Below is a small trained network, with its code and all its weights. Each question gives an input and a class and asks what happens when units are switched off, that is, made to give their printed mean instead of their output.

import numpy as np


def w(rows, s, z=0):
    codes = np.array(rows[::2]) - 128.0
    scale = np.full(codes.shape[1], s)
    scale[-1] = z or s
    return codes * scale


def norm(h):
    return h / np.sqrt((h * h).mean(-1, keepdims=True) + 1e-5)


def f(y):
    return np.maximum(y, 0)


def log_softmax(a):
    a = a - a.max(-1, keepdims=True)
    return a - np.log(np.exp(a).sum(-1, keepdims=True))


def net(x, mask):
    res = np.array(x, float).reshape(1, 5) / 4 @ E
    u = 0
    for l in range(3):
        y = f(norm(res) @ A[l][:, :-1].T + A[l][:, -1])
        res = res + np.where(mask[u : u + 5], y, B[l][:, -1]) @ B[l][:, :-1]
        u += 5
    return log_softmax(norm(res)[-1] @ U[:, :-1].T + U[:, -1])


A, B = {}, {}
E = w([
[133,128,127,122],'x0',
[203,95,180,125],'x1',
[130,132,120,128],'x2',
[73,120,215,4],'x3',
[85,3,93,105],'x4',
],0.0076)
A[0] = w([
[47,15,45,127,2],'0.n0',
[9,156,59,98,51],'0.n1',
[173,189,215,74,159],'0.n2',
[53,14,65,96,10],'0.n3',
[2,163,42,151,117],'0.n4',
],0.0084,0.0057)
B[0] = w([
[60,147,204,226,210],'0.n0',
[249,101,70,74,190],'0.n1',
[75,68,121,123,253],'0.n2',
[51,173,198,221,207],'0.n3',
[254,75,130,51,234],'0.n4',
],0.0096,0.0048)
A[1] = w([
[68,33,47,173,79],'1.n0',
[194,90,165,65,251],'1.n1',
[210,115,105,210,93],'1.n2',
[50,249,78,166,16],'1.n3',
[101,157,2,228,35],'1.n4',
],0.0082,0.0025)
B[1] = w([
[28,141,164,169,195],'1.n0',
[187,151,16,211,253],'1.n1',
[117,141,75,2,253],'1.n2',
[131,205,214,182,150],'1.n3',
[29,19,59,100,206],'1.n4',
],0.0092,0.005)
A[2] = w([
[35,165,135,192,166],'2.n0',
[78,126,110,50,134],'2.n1',
[125,87,148,176,253],'2.n2',
[85,86,106,186,80],'2.n3',
[146,248,130,120,97],'2.n4',
],0.011,0.0027)
B[2] = w([
[227,203,112,122,255],'2.n0',
[60,157,53,99,231],'2.n1',
[199,202,104,128,249],'2.n2',
[139,182,187,120,245],'2.n3',
[8,117,153,254,180],'2.n4',
],0.0086,0.0045)
U = w([
[3,123,196,254,106],'0',
[60,27,103,62,252],'1',
[143,118,110,112,205],'2',
[227,55,102,107,28],'3',
[125,132,101,118,57],'4',
],0.0098,0.0031)

Each question gives the input, the list of numbers given to net, and the class t.
The units are the neurons (one row each of A and B). Each row of codes is followed by its name. A weight is (code - 128) times the scale printed after its matrix; where a second scale follows, it is the last column's (A, B and U).
mask holds one flag per neuron, layer by layer. A switched-off neuron (its flag False) gives its mean, the last column of its row in B, instead of its output. The means were averaged over made-up inputs and are rounded, as every weight is.
A unit's drop is (log p(t) with every unit on - log p(t) with that unit switched off) / (log p(t) with every unit on - log p(t) with every unit switched off).
The circuit of an input: a set's keep is (log p(t) with only the set's units on - log p(t) with every unit switched off) / (log p(t) with every unit on - log p(t) with every unit switched off). Starting from the 12 units with the biggest drops (on a tie, the unit counted first), units are removed one at a time, each time the one whose removal leaves the highest keep (on an exact tie, the one counted first), for as long as the keep stays at least 0.8.
circuit, biggest first: the units of the circuit, biggest drop first
k most important neurons: the k neurons with the biggest drops, biggest first
top k neurons in layer l: the k neurons of layer l with the biggest drops, biggest first
input [6,-5,-3,-6,-2], class 1: circuit, biggest first : 1.n4
input [6,4,4,-4,6], class 0: 2 most important neurons : 0.n4; 1.n0
input [5,1,-4,-7,-8], class 0: circuit, biggest first : 2.n4; 1.n1
input [3,-2,0,-4,-3], class 1: circuit, biggest first : 1.n4; 1.n2
input [1,-8,-2,2,-5], class 3: top 2 neurons in layer 0 : 0.n4; 0.n1
input [4,6,5,8,-4], class 1: circuit, biggest first : 0.n2; 2.n0
input [3,7,6,5,6], class 3: top 2 neurons in layer 0 : 0.n0; 0.n2
input [-6,4,-6,-6,-3], class 1: 2 most important neurons : 1.n2; 0.n4
input [8,-8,-6,-2,8], class 0: 3 most important neurons : 0.n0; 0.n3; 1.n0
input [-1,-4,1,3,2], class 3: circuit, biggest first : 0.n1; 0.n4
input [7,2,-5,-8,-1], class 1: top 3 neurons in layer 1 : 1.n2; 1.n4; 1.n1
input [-2,8,-8,-8,-3], class 1: 4 most important neurons : 1.n2; 0.n4; 1.n4; 2.n0
input [-5,-2,8,4,5], class 2: top 3 neurons in layer 0 : 0.n2; 0.n1; 0.n4
input [-4,4,-3,6,-5], class 1: 2 most important neurons : 0.n2; 0.n0
input [6,5,1,1,-6], class 0: 2 most important neurons : 0.n4; 1.n4
input [-5,-1,-6,5,4], class 2: top 2 neurons in layer 2 : 2.n0; 2.n4
input [5,2,-1,-8,4], class 1: circuit, biggest first : 1.n4; 1.n2; 1.n1
input [-4,-7,-5,-2,4], class 3: circuit, biggest first : 0.n4
input [-6,-7,-4,5,3], class 3: top 2 neurons in layer 1 : 1.n1; 1.n2
input [2,5,3,-6,1], class 1: most important neuron : 1.n2
input [1,3,0,-8,2], class 1: top 2 neurons in layer 1 : 1.n2; 1.n4
input [6,4,2,-7,3], class 1: 2 most important neurons : 1.n2; 0.n4
input [-8,-2,-1,8,-8], class 0: 3 most important neurons : 2.n4; 1.n4; 1.n2
input [7,4,0,3,-7], class 0: 2 most important neurons : 1.n4; 0.n4
input [8,-8,-5,-5,-4], class 3: 3 most important neurons : 0.n4; 0.n3; 0.n0
input [-2,-2,2,5,7], class 0: top 2 neurons in layer 0 : 0.n3; 0.n0
input [-5,-5,4,1,-7], class 0: circuit, biggest first : 2.n4
